Below are the code and all the weights of a small trained network. Each question names an input and a class and asks about switching units off, where a switched-off unit gives its printed mean instead of its output.

import numpy as np


def w(rows, s, z=0):
    codes = np.array(rows[::2]) - 128.0
    scale = np.full(codes.shape[1], s)
    scale[-1] = z or s
    return codes * scale


def f(y):
    return y / 2 * (1 + np.tanh(0.7978845608 * (y + 0.044715 * y**3)))


def log_softmax(a):
    a = a - a.max(-1, keepdims=True)
    return a - np.log(np.exp(a).sum(-1, keepdims=True))


def net(x, mask):
    res = np.array(x, float).reshape(1, 7) / 4 @ E
    y = f(res @ A[0][:, :-1].T + A[0][:, -1])
    res = res + np.where(mask, y, B[0][:, -1]) @ B[0][:, :-1]
    return log_softmax(res[-1] @ U[:, :-1].T + U[:, -1])


A, B = {}, {}
E = w([
[141,166,149,115,129,143,98,90,139,121,126],'x0',
[68,161,143,147,156,161,95,183,159,36,117],'x1',
[143,103,182,164,126,182,166,91,123,168,116],'x2',
[114,102,147,141,160,114,115,106,138,170,146],'x3',
[153,111,88,154,89,170,134,158,63,140,158],'x4',
[103,94,86,56,151,207,153,174,152,112,158],'x5',
[156,164,108,148,5,185,120,108,29,133,68],'x6',
],0.014)
A[0] = w([
[133,28,123,121,181,84,182,107,177,246,182,180],'n0',
[126,152,55,168,60,51,98,97,91,67,93,171],'n1',
[78,153,138,123,157,103,105,121,170,69,143,179],'n2',
[141,176,113,167,170,161,214,156,172,194,120,144],'n3',
[94,125,37,112,95,255,143,213,124,73,167,166],'n4',
[113,173,200,114,164,105,159,117,143,110,148,153],'n5',
[164,158,174,137,78,154,121,47,102,187,60,123],'n6',
[96,145,166,106,240,151,103,170,208,67,115,255],'n7',
[96,172,187,137,237,120,108,151,230,122,75,132],'n8',
],0.0087,0.0021)
B[0] = w([
[204,73,153,1,175,91,124,42,166,172,211,232],'n0',
[92,186,149,156,166,110,91,166,89,228,140,194],'n1',
[37,163,221,152,152,136,121,202,187,116,83,196],'n2',
[154,59,97,124,82,91,174,147,154,143,158,153],'n3',
[121,42,2,109,102,195,165,234,45,91,54,238],'n4',
[115,121,114,114,137,114,130,42,169,66,65,174],'n5',
[175,87,240,180,54,169,142,72,92,146,100,213],'n6',
[52,84,114,153,39,127,174,111,193,42,139,250],'n7',
[50,121,137,186,126,26,252,69,158,76,113,239],'n8',
],0.0079,0.017)
U = w([
[72,124,122,144,97,137,157,112,195,56,108,46],'0',
[154,99,2,116,92,248,145,182,77,118,101,205],'1',
[206,193,167,167,23,173,129,77,56,158,64,247],'2',
[202,100,119,88,182,126,149,89,155,149,219,56],'3',
[124,236,77,127,150,98,78,180,81,185,141,32],'4',
],0.0098,0.0014)

Each question gives the input, the list of numbers given to net, and the class t.
The units are the neurons (one row each of A and B). Each row of codes is followed by its name. A weight is (code - 128) times the scale printed after its matrix; where a second scale follows, it is the last column's (A, B and U).
mask holds one flag per neuron, in row order. A switched-off neuron (its flag False) gives its mean, the last column of its row in B, instead of its output. The means were averaged over made-up inputs and are rounded, as every weight is.
A unit's drop is (log p(t) with every unit on - log p(t) with that unit switched off) / (log p(t) with every unit on - log p(t) with every unit switched off).
The circuit of an input: a set's keep is (log p(t) with only the set's units on - log p(t) with every unit switched off) / (log p(t) with every unit on - log p(t) with every unit switched off). Starting from all 9 units, units are removed one at a time, each time the one whose removal leaves the highest keep (on an exact tie, the one counted first), for as long as the keep stays at least 0.8.
units of the circuit, in order: the units of the circuit, biggest drop first
top k neurons: the k neurons with the biggest drops, biggest first
drop of u: that unit's drop, to one decimal
input [2,-2,-6,1,3,-5,-6], class 3: top 2 neurons => n0, n4
input [-3,0,-3,8,7,-8,-3], class 3: units of the circuit, in order => n0
input [-3,-4,-4,-4,1,4,-4], class 3: top 2 neurons => n0, n7
input [-5,3,3,-5,6,-3,-5], class 1: units of the circuit, in order => n8, n2
input [0,5,-8,-5,4,-5,5], class 4: top 2 neurons => n1, n7
input [-5,2,7,4,-2,-7,-2], class 3: units of the circuit, in order => n0, n7
input [2,7,-3,3,3,-3,5], class 1: top 2 neurons => n4, n8
input [-1,2,-5,3,-6,-7,3], class 4: top 2 neurons => n1, n7
input [-3,5,5,2,8,1,-6], class 1: top 2 neurons => n4, n2
input [-8,-8,0,-8,-3,-6,-2], class 3: drop of n0 => 0.4
input [-7,7,-5,-1,4,-7,2], class 4: drop of n1 => 0.1
input [4,0,-5,5,-3,8,2], class 1: drop of n4 => 0.5
